Each row was made from one path, in order. Every step used is in the known rows, and no mark comes twice. Write each row's path.
Each row is shifted at random along 3 fixed directions that mean nothing.
Known rows
c b e g k w v: [  81 -180   51 -233  194   24  -56   37   74   45  -52   89   13  -86
  -57   79  -54   -7   19   98  -85  -26  -91  -25  127   71  -19 -156
  -37   53  -37   92  107  156  -17   50 -251   54  -80  -76  -10    1
  -87  187  -71  -18  -70]
k c z t n g: [  11  -30  175   24  126    0 -117   44   58   53  -55  -96  -14    7
  -54  -32  -16  -62 -115  -95   55  100   -7   74    7   78   43  -32
  -33   -1    2  -37  -11  -27   16   -5 -130  -17    3  106   64  -46
   -9   48 -101  -77  -99]
e b c z g v t n k w: [ 216 -147   53 -189  234  -46 -113   81   58   18  -49   -5   93  -81
  -46   77   23   24  -58   68   86  -69 -116   38   88  123  -97  -12
  -19   44  -43  230  180  209  -15   41 -384   82 -117  -38  114   19
 -154  137  -34  -69 -106]
g e b c z w k n v: [ 200  -51  159   23   79   42  -79  126   31  -43 -122   22  -65    9
 -113  -29   25  -62  -64  -28  117   99  -76   75   53   96  -39 -111
   20  -38   -6   61   99   20   -6  -49 -111  -39 -109   99  130  -60
  -48  -20  -44 -109 -164]
t z c b e g v: [ 236 -166   49  -76   99  -91  -60  109  -57   59  -93  -22   58   21
   42  119   40   12  -98  -31  139 -128 -111  162   42  150  -16  127
  -37  -88  -47  125  185  128  -99  -47 -205  -31   43   39  212   50
 -103   -6   -5 -135  -15]
b e g v t z w k: [ 129 -133   54  -38  135  -77  -59   99  -51  -29  -62   23  -30  -99
   -6   41   56   19   -2   -6  174  -21  -55   41   29   61  -50   89
   32  -30    9   80  100    7  -51   -3 -156   48   26   15   79    5
    3   29 -103  -56 -122]
e b g k c z t n v w: [  40  -85  145 -143  235    0 -221  108   39   94  -39   -3  -65  -55
 -182   36   74  -25 -129   76   57   51 -155   56   69  114  -39  -63
   74  130  -38   43   55   90  -83   63 -253  140  -96  -62   11  -91
  -43   36 -119  -51 -141]
z c b e g k w v t: [  -5   36  158 -143  161   66 -207   52   77   42  -76   27 -104  -89
 -161  -24   45 -109  -75   68  -55  161  -86   32   99   27  -35 -204
   42  163  -44  -65  -22   -4   20   72 -152   13   -3   44  -96   -5
  -82  134 -119  -39 -123]
v t c z w k g: [ 284  -94  113   96  -13   -4   86  125    5 -100  -83  -41  114  -49
  103  -49   54  -42  -25 -209  247   82  156  110   41   10    6  207
   62 -173    4   90  218   -4   88  -44 -104 -221  -71  349  205   78
  -20  113   -4 -107 -191]
t z g k: [  77  -31  124   49    7   -1   30   28   52  -42  -19  -24   -5  -92
    3  -16  -40  -78   10   14   30   62  -50  -59   12   -5    0  -68
   13   18  -68  -19   60   -3  -33  -35 -136   36  -87   98   88    3
  -61   86  -61  -15  -61]
e b c z t n v: [ 154 -111   52  -10   68  -19  -75  100  -54   40  -65  -33   50  112
  -30   12   67   33 -137  -90  178    3  -14  133   17   54  -49   60
    0  -43   24  137  114    8  -25  -20 -134  -26  -29   24  133  -28
   43  -12  -39 -102  -48]
c b g v w: [ 143  -55   62  -75   -7   31   85   12   16 -156   -8   26   41   20
  -50  -17   61  -49   59  -37   17  168   16   -1   30  -31  -35   -4
   28  -22    3   -7  252  -79   69  -40  -71 -130 -162  109  103   37
   16  138  -40  -48  -67]
e g v t c z: [  18    3  159 -115   72  -69  -68 -111  189  -41   22  -56   54    2
  -18  -37  -62 -106  -98   24   18  222  -49  -25   -3  -14  -87 -181
   18  143 -103   24    2  -37  116   43 -294  -15    0   72  -15   43
 -212  253  -48   75  -99]
c z b g k e: [  75  -16  166   79  102   59  -98  105    2   38 -156   -9 -113  -64
 -110   11   46 -120  -80  -44   17   74  -88   88   39   69   39  -11
   36  -21  -49 -102   76  -29  -70  -79   15  -37  -96  134  103  -10
  -10  -53  -95 -114 -121]
w v t z g k: [ -83   26  152  -32   47  -18  -75  -39   65  -25    8  -62  -27  -79
  -57  -66  -25  -76  -12   18    6  172  -53  -58  -21  -65  -42 -165
   11  140  -58  -57  -53 -116   31   24 -182   77   12   47  -70   29
  -19  176 -152   16  -84]
z c b e g: [ 192  -47   11   59   47    9  -31  193 -126   43  -97   -6  -32   17
   19   62  153   -4 -104  -86  136 -113    9  176   69  112   32  161
    4 -124   15   17  173   73 -108  -78    2 -123   39  123  192    8
  -11 -121   37 -202    5]
k c z b e: [ 187 -180  118 -107  175   28    1    4  181   64 -106  -43  111   61
   84   81  -93 -113  -50  -13  -52    7  -62  123   32   80  101  -23
  -83  -82  -84  184  142  187   50  -22 -283  -84  -81  134  114   96
 -247  229   -6  -23  -14]
z w k e b g v t: [  52 -118  -41 -141  270  -43 -192  131 -112  103  -89   30  -50 -133
  -64  128  139   84  -31   85   97 -217 -154  111  101  154  -60  129
   23    9    1  124   75  154 -122   31 -154  114   72 -123   -3   31
    1  -55  -74 -107  -87]
k e b g v t c z w: [ 104  -95  171 -136  185  -19 -149  -33  136    6  -89  -38    8   22
  -87   22  -25 -111 -103   22   21  203 -108   75   35   73  -47  -54
   46   89  -77   27   66   -6   77   14 -256  -28  -58   79   24   34
 -145  182 -139   13 -149]
z c b g k: [  38   62  106  -54   99   65 -134  142   -7   70  -46  -10  -86 -107
 -141   38   97  -99  -59  115  -64  -46 -129   57   85   51    4  -87
   73   89  -68  -21   58  126 -122    9 -102   42  -56   33   15    3
  -83   -7   -6  -89  -44]
g k e b c: [  76   92   98   54   69   69 -166  104   28   54 -131   18 -136  -40
 -135   12   74 -100 -126   48   51   89 -116   73   78   56  -30  -98
   59   56  -67  -82  -79   40  -55  -12    7   13  -48   69   -2  -25
  -80  -91   13  -35  -72]
t z b c: [ 170   46  186  250 -193   91   96   44    9 -106  -85  -68   13  145
    3 -135   19 -172  -76 -203  141  343   91   82  -51  -85   29   12
   52  -62  -28 -129  105 -227   88 -127   62 -222  -98  358  139   26
   43   47  -51  -63  -44]
z b e g k w v t c: [ 142  -61   63  -56  112    7 -108  130  -18   37  -82    0  -14  -56
  -25   18   87   -9  -79  -50  144   42  -31   90   92   55  -33   62
    6   20  -23   32   66   45  -20   19 -173  -17   40  113   40   28
  -61   74  -66  -93  -91]
c z t n: [ -69 -128   30 -150  195  -17 -178   28   49  130  -20  -15  -14  -31
  -79   33  -70   41  -64   62  -44  -56  -62   12  -16   49    0  -25
  -75   79   27  100  -49   52  -38   67 -126  128  -29 -136  -43  -71
   13   53 -123  -21  -46]
b e g k w v t: [ 107  -40   29  -10   83   -7  -24   96  -55  -49  -86   59  -52  -85
  -21    0  115   21  -25  -88  156   24   27   38   99   29  -43   68
   43  -49   38  -24   51  -48   -8    7  -21  -27   37   75   47    5
   62   -6  -41  -56 -122]
t n k e b g v: [  27   15   92    5  119    9 -136   61   19   15  -81   -7 -109  -68
 -159    8   36   -6  -51   64   43  104 -158  -23   42   95  -84 -241
  -49   85  -43  -59    7   -1  -47  -24 -151  112  -82  -79   17  -63
  -16  -15 -109  -61  -58]
b c z t n v g e: [  31 -126   23 -234  344 -133 -285  164  -30  135  -63  -74  -56  -35
  -79  157   70  108 -108   66   52 -254 -185  139   30  176   13  125
 -100   -2   21  175   -8  221 -166   46 -304  155   94 -170   81  -20
 -107  -31  -47 -148  -37]
g v w k c b: [  88  115  152  -13  -77   66  -97   37   48  -97  -43   22  -51  -36
 -143 -104   40 -106    2  -30   61  284  -15   37   14  -22  -65 -121
   57   76  -54  -92   56 -103  101   14   23 -106 -108  168  -17    4
  -29   52  -27  -36 -159]
t z g v w k n: [  74  -35  108  -10   20  -19  -53   73    2  -74  -36    1  -34 -131
  -67  -67  -25   29   39  -41  114  119  -46  -73  -14   38  -45  -57
  -44   15   10  -29   70  -90   -9  -17 -104   41  -67   57   69  -68
   26   39 -123  -84 -139]
k c z t n v: [  44  -91   10  -91  149 -119 -260  127 -126  183  -74  -54    3   16
  -63   80   55  147 -154  -85  176 -206  -95  191    8  177  -14  236
   -9  -49   37  106  -48   95 -127   55  -62  107  136 -108   85  -56
   70 -197  -51 -121  -92]
e b c z t n k: [  36 -102   59 -145  262    2 -236  117   43  171  -39  -23  -16  -45
 -134   79   11  -17 -131  176   -8 -102 -156   69   43  105  -48 -113
  -15  145  -44  191   13  250  -96   69 -294  191  -91 -160  -31  -47
 -108   42  -59  -41  -34]
b e g k n v w z: [ 244 -181  143   54   53    3  219   41  112 -181  -84   39   61  -14
   99  -25  -27  -41   20 -147  166  170   52  -39   58   11   21 -115
  -50 -182   18   69  230  -42   87  -97 -224 -129 -158  206  228  -27
  -52  189  -43  -54 -122]
t n v w k: [ 112   37   73   81 -113   40   96   63   21 -209   28   27  -20  -12
  -37 -149   22   15   96 -100  141  273  122  -91  -38  -97  -56 -159
  -22  -23   49  -13  112 -170  110  -18  -26  -89 -157  131   62  -90
   86   94  -66  -51  -97]
n v g k e: [ 118   94   43  169  -67  -60  -49  142 -164  -80 -124   -3 -109  -67
  -36   -7  166   61  -34 -184  247   -1  -19   93   22   67  -41  165
   15 -144   15 -147   50 -115  -70  -91  147  -79   47  120  179    3
  101 -246   -4 -162 -103]
g k e b c z: [  30   -6  107  -88  213    5 -295   99   41  177 -136   21 -135  -59
 -183   96   22  -84 -178  135  -16  -39 -207  117   62  138  -19  -59
   75  112  -90   -4 -100  167 -123   29  -78  119  -36  -70  -26  -49
 -134 -110  -14  -29 -105]
g k n v t z: [  -9 -134   23 -173  207  -96 -118  -33  110  117  -29  -21   85  -76
  -11   83  -66  104  -55   73   40  -99 -167  -17   10   67  -63  -66
  -73   44  -31  182  -49  140  -16   84 -323  187  -17 -150   -4   14
  -91  119  -86   50  -48]
z t c b e: [  50  -43  102 -120  155   55 -163   45  115   82  -78  -51  -15   47
  -77   29  -21  -88  -68   58  -56  119  -61   92   24    2   34  -86
  -43   63  -32   67   -4   74   43   41 -168  -26  -57   48  -30   37
 -111  164  -95   -7  -19]
w v g e b c z: [ 144  -66   68   10   52  -42  -44  132  -88  -15  -85  -39  -24   84
   -6   42  135  -36 -126 -102  161  -22  -22  186   19   90  -11  131
  -13  -70  -18   12  139    6  -55 -106  -84 -108   54  118  151   55
  -38  -45   39 -176  -40]
e b c z t n k g v: [ 286  -50  230   81   -3   66   95   13  158 -167 -107  -52  109    6
    4  -93  -15 -148  -50 -117  146  294   16   -2   74  -23  -79 -245
  -39  -49  -68   77  231  -60  149  -59 -288 -148 -221  272  190   77
 -111  275  -36  -40 -138]
n k w z g: [ -74  -82  137 -106  187  -25 -105  -21   50   76   -2  -18  -17 -115
  -58   39 -109  -70   17  121 -126  -24 -123  -42   33   98   45 -136
   44  114  -60   10  -17  151  -35   32 -233  152  -14  -85  -71  -34
  -87   93 -123    9  -94]

Write each row's path
[  99   28   63  -83   89  -75 -165   44    1   51  -51  -80   64  -70
  -67   55   82   20  -83    3  116    4 -112  107   47   78  -98   29
   15   39  -72   53   70  115   12   41 -217    5   -8   37   54  111
 -108   48  -16  -62  -94]
n k g v t c b
[ -71  -11  -26 -140  398  -62 -395  193  -46  275  -69  -64 -149 -121
 -185  178  166   94 -197  194   47 -252 -257  130   86  224  -33   29
  -16  127  -12   61 -136  300 -221   78 -258  267   74 -228  -59  -48
 -111 -145  -26 -128  -15]
v t n k g e b c
[ 140 -190  107 -164  228    5 -120  115   14   68  -59    3   48  -49
  -77   53   -1   -8  -79   27   61  -56  -78   58  113  108  -40  -53
  -17   44   -9  160  114  159  -48   43 -315   80  -64  -23   60  -33
  -32  128  -77  -86 -118]
e b c z t n g k w v
[ 128  -68  226 -147  225    0 -105   29  161  -36  -60  -44  -14  -69
  -71   35  -42 -161   23   76  -56  139 -142   52   27   86   46 -188
  -22   49  -99   80  147  140   37    6 -345   -4  -97   95   46   39
 -260  236  -78  -48 -127]
n g v w k c z b e
[ 128  -17   77  119   10   27   10  118  -34 -110  -49    9  -82  -14
  -53  -61  116   33  -13 -112  212  174   30    8   26   48  -45  -73
  -31  -65   37  -69  130 -117   17  -68  -47  -82 -104  134  132  -79
   66  -14  -61 -158 -107]
t n v w k g e b
[  52 -119  196 -120  211   42  -13  -82  309   17  -23  -78   72   54
   42   -4 -108 -195  -90   58 -105  266  -28   -3    3  -31   42 -266
  -68  112 -112  105   94   63  146    5 -446  -74 -109  153   -7   70
 -319  450 -112   46  -13]
v t c z b e g
[ 170 -290   -8 -174  264  -65  -93  127  -36   60  -74   14   75  -61
   20  112   35  106  -35    4  129 -216  -75  106   73  183  -56  101
 -165  -43   10  246  212  212  -45   -1 -316   78  -53  -93  132   30
  -35   76  -77 -164  -65]
c z t n k w v g e b
[ 456  -70  250  255 -140  203  316   80  208 -328 -164   33   73   75
   84 -190  -22 -243   19 -235  193  421  196   11   68  -81   -5 -197
  -49 -220  -12   57  329 -168  247 -179  -72 -393 -340  550  305   42
  -85  264   24  -89 -175]
g e b c z w k n
[  47  -79  132  -60  200   19 -235  162   40  196 -129    3 -113 -105
 -148   70   -3  -30 -169   81   12  -39 -192   63   61  158    9 -102
  -36   69  -45  -23  -21  126 -155    0 -170  115  -41  -29   58  -91
  -91  -51 -102 -115  -65]
t z c b e g k n
[ 120 -175   18  -34  236  -44 -184  229 -171   90 -116   15  -73  -38
  -89   67  165  124  -99  -74  233 -119  -41  167   40  166  -21  177
    4  -73   72   99  152   56 -129  -20  -83   43  -17  -54  128  -97
  148 -143 -132 -216 -131]
c z t n v w k e b g
[  24  -56  218 -214  204  -28  -79  -90  267   -5  -18  -56   87  -91
    5   24 -108 -129  -14   97 -111   78 -151  -34   65   23   -3 -265
  -43  107 -151  142   41  165   86   81 -470   60  -62   31  -21  112
 -311  365  -51   82  -95]
n v g k c z t
[  41 -124  142  -90  119  -37  -18  -47   59  -22  -16  -42   70  -77
   -9   36  -67  -72   36   42  -22   74 -126    0   12   64    3 -100
  -12   44  -78   46  158   81   33  -10 -286   38  -86   28   26   62
 -122  186 -102  -36  -97]
n k g v w z b
[ 218 -179  118 -116  208   -5  -67  112  106  102 -116  -37   61  -60
   28  133  -37  -64  -56   43   11  -94 -139  107   81  124   68   28
  -50  -68 -101  151  136  255  -74  -17 -324   12  -97   96  164   73
 -208  145  -24  -74  -44]
t z g k c b e
[  29 -162   37  -67  203  -53  -61   37   16  129  -52  -21   61  -27
  -24   89   62   76 -128   22  121  -85 -155   38   48   97  -64  -16
   -1   17  -26  119   75   95  -75   -2 -308  135  -30  -87   64    8
  -12   63  -92  -27  -30]
e b g k n v t z
